Facts:
badretra droplu:b
baplal droplu:e
befadris droplu:f vuflorom:brisek
beklu droplu:c
bestol droplu:a vuflorom:flison,dripludum,saklis,nupul
bikla droplu:f vuflorom:broklado,skiflubrul,graskir
boka droplu:a vuflorom:lebri
bostus droplu:b vuflorom:klibar,skiflom
bregri droplu:d vuflorom:sasker
brerus droplu:b vuflorom:luve
brezi droplu:b vuflorom:lagribek,stoflo,bregri,zevel
bribredas droplu:d vuflorom:pelu
brisek droplu:b vuflorom:putil
broklado droplu:c vuflorom:gamin
bropos droplu:d vuflorom:plabrus,plobrur,zugri
brozam droplu:f vuflorom:zoplo
burir droplu:b vuflorom:plaskel
daflim droplu:e vuflorom:zekik
dimol droplu:e vuflorom:skiflubrul
dravil droplu:g
dreniflin droplu:g vuflorom:risa
dripludum droplu:c vuflorom:zevel
feplarun droplu:d
flikal droplu:b vuflorom:klapur
fliplam droplu:f vuflorom:zuta
flison droplu:g vuflorom:nege
flokul droplu:f
flumo droplu:f vuflorom:troka
foflin droplu:a
fuplos droplu:c vuflorom:bribredas,dripludum,revis
fusoplan droplu:a vuflorom:stikas,boka,burir
gamin droplu:d vuflorom:foflin
gebuk droplu:c vuflorom:lobren,mitu
getrok droplu:g vuflorom:boka,flikal,beklu,skomevi
grale droplu:b
graskir droplu:g vuflorom:plasuvu
gratrur droplu:a vuflorom:trafen,zoplo,grefik
grefik droplu:g vuflorom:broklado,zekik,zevel
gretras droplu:g
gritis droplu:a vuflorom:zoplo
grurem droplu:f vuflorom:saklun
grusok droplu:c vuflorom:niflumim,bropos
grutur droplu:f vuflorom:skiflom
gruvas droplu:g vuflorom:fliplam
kedrobras droplu:d vuflorom:trubrim
kenen droplu:g vuflorom:sudizin,dripludum,plasuvu
kidrun droplu:c vuflorom:bribredas,mugom,trukil,daflim,feplarun
kiplonon droplu:b vuflorom:stubes,trame
klagofar droplu:c vuflorom:saklis,motro
klapur droplu:e vuflorom:gritis,zodrol,zapleluk
klefle droplu:e vuflorom:burir,kenen,mitu
klegrupo droplu:f
klibar droplu:f vuflorom:trame
kligik droplu:f
kligok droplu:d vuflorom:pugruk,revis,plasuvu
klinuk droplu:b vuflorom:revis
klusti droplu:f vuflorom:bregri,motro
lagribek droplu:g
laskek droplu:a vuflorom:trogruka
lebri droplu:f
lefu droplu:f vuflorom:stobris,stubes,pugruk
liflunam droplu:a
lobren droplu:b
lonus droplu:b
luve droplu:d vuflorom:tovik,kenen,skomevi
maros droplu:d vuflorom:pogro
mebil droplu:g
mitu droplu:d vuflorom:gritis
motro droplu:b vuflorom:niflumim
mugom droplu:f
mumi droplu:a
nege droplu:g vuflorom:tasel,tekebok
niflumim droplu:f vuflorom:trone,brezi,gritis
nogir droplu:f
nuplur droplu:f vuflorom:zugri
nupul droplu:a vuflorom:bribredas,plobrur
nuras droplu:f vuflorom:zapleluk
padi droplu:b vuflorom:trukil
pelu droplu:d
plabrus droplu:e vuflorom:gamin
planiner droplu:f vuflorom:klefle,gritis,fuplos
plaskel droplu:e
plasuvu droplu:d vuflorom:visu,vudraflir
platrus droplu:e vuflorom:trogruka
plezar droplu:g vuflorom:zoplo
plobrur droplu:a vuflorom:stoflo,pogro,zodrol
plogro droplu:g vuflorom:trogruka,sudizin
pogro droplu:e vuflorom:foflin,gamin
pugruk droplu:e
putil droplu:b vuflorom:flumo
revis droplu:b
risa droplu:a vuflorom:lobren
rudra droplu:g vuflorom:lobren,stoflo,zekik
rukler droplu:b vuflorom:klusti,plasuvu
ruklim droplu:a vuflorom:troka,tizon
ruzil droplu:e vuflorom:fuplos,tizon
saklis droplu:a vuflorom:skaski,mugom
saklun droplu:g vuflorom:stobris,troka,zaken,daflim
sasker droplu:f vuflorom:pogro
sebik droplu:f vuflorom:stubes,plogro
sinam droplu:d vuflorom:gretras
sipom droplu:c vuflorom:flikal
skagrol droplu:b vuflorom:stubes,trafen
skaski droplu:e vuflorom:laskek
skemes droplu:b
skidro droplu:d vuflorom:rukler
skiflom droplu:g vuflorom:lagribek,klegrupo,tizon
skiflubrul droplu:b vuflorom:troka,mebil
skomevi droplu:f vuflorom:trobrapus
skuguflu droplu:b vuflorom:pogro,daflim
stezer droplu:a vuflorom:stoflo
stikas droplu:g vuflorom:pogro
stiza droplu:a
stobris droplu:b vuflorom:sasker
stoflo droplu:c vuflorom:gretras,sasker,dravil
stubes droplu:b vuflorom:lonus,daflim
stuva droplu:f vuflorom:pelu,laskek,stiza
sudizin droplu:d
sudro droplu:g vuflorom:brezi,mumi
tasel droplu:d vuflorom:brezi,visu
tasko droplu:e vuflorom:plasuvu
tegrel droplu:c vuflorom:brezi,trame,plaskel,risa
tekebok droplu:e
tizon droplu:a
tobrem droplu:g vuflorom:lonus
tovik droplu:c vuflorom:saklun
trafen droplu:a
tralun droplu:b vuflorom:stikas,stubes,maros
trame droplu:e vuflorom:plobrur,dripludum
trobrapus droplu:a
trogruka droplu:a
troka droplu:e vuflorom:gretras,bropos
trone droplu:f vuflorom:mumi
trubrim droplu:e vuflorom:zodrol
trukil droplu:c vuflorom:pugruk,vobrun
truti droplu:e vuflorom:klapur,badretra
vadrus droplu:c vuflorom:vudraflir,plasuvu
vaflu droplu:a vuflorom:kenen,kidrun
veke droplu:c vuflorom:vudraflir
visu droplu:d vuflorom:mumi
vobrun droplu:f
vudraflir droplu:d vuflorom:plabrus
zaken droplu:d
zapleluk droplu:c vuflorom:mumi,vobrun
zataklal droplu:g vuflorom:klefle,mebil
zekik droplu:b
zestam droplu:e
zevel droplu:b vuflorom:gretras,plobrur
zodrol droplu:b vuflorom:trone,bregri
zoplo droplu:f vuflorom:bregri,baplal
zufla droplu:d vuflorom:flokul,bregri
zugri droplu:f vuflorom:sasker,stoflo
zukla droplu:e vuflorom:skemes,zekik,baplal
zusel droplu:b vuflorom:fuplos
zuta droplu:g vuflorom:flikal

Known rows:
0.642,-0.679,2.974,0.562,2.385,4.374,-0.290,0.863,1.596,6.398,0.391,2.770,-0.074,1.711,0.668,3.105,0.263,-1.811,0.453,3.173,0.555,-0.972,2.083,1.457,0.811,-0.397,0.485,0.158,1.803,-1.877 -> fusoplan
0.328,-1.746,1.016,2.443,2.056,3.328,0.131,2.212,3.691,2.706,-2.055,3.750,0.774,2.474,1.021,2.171,0.608,-1.225,-0.919,0.766,3.770,0.006,0.156,0.660,-0.183,-2.101,1.127,1.442,2.547,-2.325 -> vobrun
-1.332,-2.148,4.317,2.956,3.267,2.478,-0.738,-0.669,1.914,5.806,2.575,3.356,-0.637,4.147,0.318,3.008,-0.470,0.030,-0.263,3.208,3.315,0.212,1.302,1.481,1.611,0.526,0.322,-1.894,3.017,-2.943 -> tekebok
0.373,-1.542,0.974,1.441,-0.187,3.732,-0.524,2.272,1.892,5.715,-0.391,1.760,-0.593,0.274,0.212,0.912,-0.164,-3.647,0.431,1.975,-0.093,-1.916,1.800,0.026,-0.552,-0.597,1.378,1.681,1.337,-1.858 -> tralun
-0.528,-1.886,2.790,2.578,1.471,2.455,0.271,0.520,2.072,3.938,0.960,2.282,-0.198,2.480,1.613,2.781,-0.829,-1.409,-1.594,1.800,2.386,-0.661,0.752,-0.306,1.266,0.149,1.182,1.439,3.078,-2.339 -> pelu
0.249,-0.599,1.539,1.936,1.797,3.127,-0.253,2.505,3.990,3.362,-1.579,3.376,-0.010,1.841,2.179,2.758,1.772,-1.263,-0.374,1.167,3.525,-1.531,0.720,0.970,-0.820,-4.090,0.918,1.842,2.196,-1.591 -> niflumim
-0.160,-1.229,3.120,1.394,0.898,3.338,0.473,1.373,1.921,6.901,1.179,1.519,-0.302,1.333,1.873,2.476,-0.362,-2.550,-1.143,1.735,-0.294,-2.682,0.715,-0.863,2.779,-0.490,0.860,1.190,4.064,-1.871 -> kidrun
0.380,-0.063,2.169,1.587,1.447,3.277,-0.531,1.280,1.767,3.894,-0.199,2.107,0.815,1.315,1.463,2.599,0.412,-2.354,-0.406,2.594,1.204,-1.814,1.841,0.274,-0.997,-2.406,0.852,1.140,0.821,-1.409 -> dreniflin
-0.015,-1.439,1.385,2.129,1.141,3.518,-0.573,2.640,3.216,3.594,-0.980,2.497,0.233,1.502,0.891,2.294,2.004,-2.285,0.453,0.802,2.218,-1.423,1.099,1.171,-0.175,-3.900,0.957,2.259,2.088,-2.461 -> nuplur
0.073,-0.967,1.249,1.742,1.926,3.201,0.072,2.836,3.600,3.840,-1.609,3.216,-0.035,2.081,1.614,2.472,1.662,-1.475,-0.027,0.838,3.497,-1.476,0.779,0.669,-0.239,-3.690,0.910,1.664,2.236,-1.870 -> klusti
0.331,-1.418,1.550,1.118,1.975,4.420,-0.516,3.445,3.823,4.675,-1.177,2.333,-0.683,0.544,-0.058,2.897,2.344,-1.806,-0.418,0.604,2.162,-2.332,1.691,0.380,-0.318,-3.777,1.137,1.826,1.450,-1.202 -> bikla
-0.066,-1.937,1.811,2.219,0.904,3.690,-0.736,2.161,3.351,2.454,-0.749,1.705,-0.462,1.314,-0.403,2.132,2.236,-2.155,-0.814,0.301,2.134,-1.105,0.202,1.273,-0.118,-3.765,0.430,1.879,1.479,-2.719 -> flumo
0.983,-0.798,1.636,1.260,1.760,3.139,-0.043,2.354,3.773,4.206,-2.476,3.628,0.062,2.098,1.550,2.339,1.610,-2.300,-0.581,1.110,3.011,-0.854,0.371,0.822,-0.102,-3.354,0.493,1.541,2.044,-1.894 -> nuras
-0.713,-1.698,0.679,3.063,1.287,1.988,0.580,1.365,3.027,3.713,-0.890,1.630,-1.123,1.609,0.340,1.983,-0.912,-1.040,-1.467,0.902,2.007,-1.046,0.180,-0.840,-1.148,0.295,1.248,0.374,1.352,-1.990 -> revis
-0.428,-1.934,3.147,1.958,1.961,2.232,0.003,0.804,1.707,5.240,0.777,2.717,-0.907,3.420,1.124,3.116,-0.114,-1.522,-0.554,2.531,2.946,-0.208,0.865,0.058,1.793,0.084,0.802,0.647,3.031,-2.315 -> saklis
-0.251,-1.085,3.794,1.708,3.370,3.702,-0.755,-0.729,1.970,7.310,2.381,3.236,-0.650,3.565,0.579,3.864,-0.365,-0.057,-0.010,3.589,2.023,0.085,2.495,1.465,1.234,1.374,0.511,-2.078,2.293,-1.889 -> klefle
-0.136,-0.969,0.898,2.924,1.770,3.158,0.032,1.802,3.395,2.490,-1.884,3.714,0.975,1.527,1.685,1.938,1.123,-1.607,-0.466,1.027,3.283,-0.200,0.672,1.309,-0.614,-3.293,0.908,1.818,2.350,-2.188 -> flokul
-0.571,-1.923,5.190,1.614,2.932,3.232,-0.600,-0.852,1.438,6.403,2.189,3.226,-0.615,3.703,-0.200,2.653,-0.540,-1.103,0.319,3.509,2.018,0.609,1.155,1.724,2.059,0.527,-0.170,-1.729,2.384,-3.268 -> zestam

Rows:
No name comes twice in this set of rows, the named rows included.
-0.859,-0.056,2.926,1.559,1.638,3.258,0.828,0.773,1.879,5.735,1.617,1.135,0.355,1.042,1.522,1.825,0.390,-2.199,-0.294,1.499,0.178,-3.403,0.230,0.131,1.375,-2.981,0.682,0.421,4.133,-1.978  grusok
-0.580,-0.090,1.910,2.670,1.406,2.395,0.091,0.486,2.058,2.026,0.263,1.839,0.225,1.488,0.884,2.220,0.721,-1.278,-1.298,1.964,2.376,-0.797,0.462,0.269,-1.578,-2.543,1.130,1.126,1.129,-2.620  lagribek
-0.134,-1.536,4.350,1.040,1.989,3.024,-0.572,0.525,1.697,5.012,1.506,1.171,-1.911,1.874,-0.557,3.126,1.514,-1.638,-0.310,1.701,1.066,-1.248,0.501,1.005,0.847,-2.021,-0.074,0.376,1.445,-2.835  ruklim
-0.440,-1.757,5.510,1.021,2.713,2.754,-1.314,-0.406,1.855,6.812,2.877,2.173,-1.905,3.924,-0.009,3.561,0.295,-0.520,-0.298,2.879,2.345,-0.720,1.738,1.726,1.817,0.436,-0.153,-1.759,2.145,-2.343  ruzil
-1.296,-0.704,2.006,2.923,1.945,3.744,0.898,1.155,2.014,5.184,1.212,1.502,0.881,0.284,1.534,2.481,0.014,-1.600,-0.660,0.997,-0.216,-2.491,1.063,-0.064,0.662,-1.330,1.198,0.674,4.492,-2.238  broklado
-1.273,-1.622,3.976,3.384,2.916,3.208,-0.443,-0.828,0.713,5.223,1.739,4.076,0.998,3.655,0.787,2.653,-0.859,-0.175,0.966,4.136,2.584,1.485,2.346,2.513,1.274,0.942,0.613,-1.296,3.392,-3.467  baplal
0.529,-0.247,2.187,0.785,1.818,3.508,0.136,1.879,2.332,4.765,0.171,1.526,-0.748,0.892,0.408,2.905,0.670,-2.587,-0.599,2.019,0.561,-1.986,2.129,-0.660,-0.621,-2.327,0.896,0.750,0.132,-1.350  zataklal
-0.217,-0.999,1.655,1.885,0.282,2.496,0.126,1.494,2.227,4.604,-0.950,1.922,-0.882,1.185,0.198,0.825,0.032,-2.836,-0.604,1.431,1.086,-0.793,-0.458,-0.346,-0.987,-1.181,1.140,0.954,1.430,-2.590  grale
-0.347,-0.311,3.053,1.071,1.300,2.649,0.729,0.697,1.987,6.367,1.390,1.135,-0.025,1.854,2.509,2.363,-0.190,-2.355,-1.027,1.577,0.233,-2.776,0.147,-0.311,2.060,-2.046,0.637,0.863,4.576,-1.895  klagofar
-0.668,-1.721,4.591,1.977,2.630,3.294,-1.099,-0.045,0.977,7.174,2.446,3.265,-0.642,3.415,0.383,2.390,-0.233,-1.402,1.656,3.946,1.596,-0.048,2.765,1.918,2.156,0.113,0.619,-0.913,3.333,-2.690  zukla
0.454,-0.789,2.068,1.189,0.971,2.925,-0.951,1.493,3.614,2.582,-0.590,1.959,-0.803,1.651,0.854,2.745,2.550,-1.664,-1.020,1.042,2.598,-2.030,0.235,1.496,-0.357,-3.053,0.709,1.977,0.911,-1.806  grutur
-0.801,-1.840,2.552,2.860,1.880,3.763,0.461,1.121,1.446,4.131,0.547,1.992,0.222,1.246,0.113,2.224,0.239,-1.964,-0.356,1.407,0.606,-0.787,1.270,0.485,1.000,-0.517,0.661,0.869,2.751,-3.036  zaken
-0.794,-0.469,2.261,3.262,2.514,2.821,0.431,0.643,1.491,3.562,0.411,3.103,1.278,1.751,2.015,2.040,-0.553,-1.165,-0.632,2.243,2.389,-0.456,0.671,0.803,-0.008,-2.744,0.520,0.362,3.924,-2.685  bregri

Now the same nodes, written a new way:
Known rows:
1.414,0.946,-1.011,-0.039,-1.750,0.940,-0.844,2.853,-2.022,2.822,0.385,-0.580,0.011 -> klibar
1.211,0.114,1.518,0.361,-0.428,0.718,0.776,0.908,-1.500,0.765,0.039,-0.402,-0.270 -> bostus
4.346,0.520,0.546,1.158,3.574,0.158,-0.723,-3.549,-0.101,-0.868,-1.078,1.215,-1.687 -> skiflom
-0.934,0.101,2.019,0.508,1.381,-0.684,2.377,1.578,-2.010,2.720,1.627,-0.139,-0.946 -> skuguflu
-2.088,1.590,-1.994,-1.325,-1.330,-2.935,-2.270,0.809,-0.301,-1.915,-0.901,-2.503,0.865 -> daflim
-2.714,1.386,-0.920,-1.438,-2.064,0.571,-0.271,0.241,0.303,-1.054,-0.257,0.266,2.525 -> pelu
0.889,0.499,-0.597,-0.692,-1.598,0.970,-0.463,2.822,-1.655,2.829,0.771,-0.247,0.520 -> stuva
-2.013,-1.337,-1.301,0.278,0.026,-3.163,-0.629,-0.963,0.700,-3.976,-1.137,0.107,0.759 -> laskek
0.510,0.176,1.573,0.366,0.172,-0.074,1.562,1.139,-2.080,1.095,0.602,-0.357,-0.176 -> tralun
-4.115,0.257,-0.780,-0.177,1.302,-2.700,2.434,2.039,-0.054,2.821,2.652,-0.718,-0.526 -> maros
-0.556,0.460,-1.512,-0.729,-1.588,-1.684,-0.047,1.149,-0.114,-1.010,0.236,-1.267,0.537 -> luve
-1.899,1.077,-2.229,-1.301,-1.701,-2.563,-1.926,0.558,0.566,-1.546,-0.843,-2.566,0.954 -> dimol
-2.120,-0.160,-1.321,1.293,0.083,-2.496,-1.534,-0.835,0.412,-3.382,-1.417,-0.172,-1.037 -> nupul
2.729,-1.306,2.247,1.674,1.646,1.098,2.178,-0.493,-1.830,-0.168,0.062,1.311,-0.686 -> sipom
2.282,-2.323,-0.667,4.226,1.422,3.758,4.153,-2.154,-0.499,2.934,-0.809,1.643,0.065 -> zapleluk
4.563,0.347,0.313,1.222,3.773,0.005,-0.137,-3.486,0.217,-0.373,-0.907,1.055,-1.826 -> flison
0.809,0.299,-0.671,-0.588,-1.593,0.930,-0.435,2.694,-1.547,2.983,0.710,-0.496,0.435 -> befadris
-1.895,-3.351,-0.193,-0.880,1.053,-2.898,-0.512,-0.419,2.131,-5.205,-0.602,-0.331,1.227 -> gratrur

Rows:
No name comes twice in this set of rows, the named rows included.
0.418,0.524,-0.101,-0.315,-1.237,1.415,-0.910,2.966,-0.796,3.132,1.021,-0.434,-0.731  nuplur
2.712,-1.635,2.706,0.408,-0.124,-0.413,3.162,-1.740,1.854,1.836,2.025,2.256,-3.327  vadrus
-1.516,-1.335,-3.004,-0.730,-0.719,-1.602,-0.921,0.400,1.520,-1.417,-1.014,-3.186,2.256  klapur
0.836,0.576,-0.436,-0.660,-1.579,0.631,-0.550,2.970,-1.817,2.739,0.774,-0.446,0.145  lefu
0.936,0.554,-0.643,-0.776,-1.670,0.460,-0.203,2.679,-1.551,3.144,0.918,-0.339,-0.024  bikla
-1.577,3.329,-2.211,-0.247,-2.138,-1.765,-4.399,0.844,-0.731,-2.614,-1.878,-2.865,-0.810  troka
-4.631,-0.779,-1.032,-0.435,0.242,-1.933,0.646,-1.873,1.142,-2.382,-0.618,1.682,2.398  foflin
1.532,-0.744,-0.550,-1.044,-1.240,0.733,-0.246,3.126,-1.424,2.138,0.660,-0.808,1.042  planiner
-2.165,-0.098,-2.310,-0.753,-0.912,-1.607,-1.511,0.494,1.629,-1.019,-0.497,-2.709,0.768  trubrim
-0.944,0.331,-1.139,-1.548,-2.578,-1.984,0.407,0.311,2.226,0.318,1.181,-0.559,-0.680  kligok
-1.013,0.270,-1.331,-0.860,-1.443,-1.207,0.085,0.891,0.888,-0.493,0.742,-0.833,0.328  skidro
-3.313,-1.060,-0.263,1.396,1.030,-1.322,-1.660,-0.697,2.420,-3.202,-0.412,-0.074,-2.099  stezer

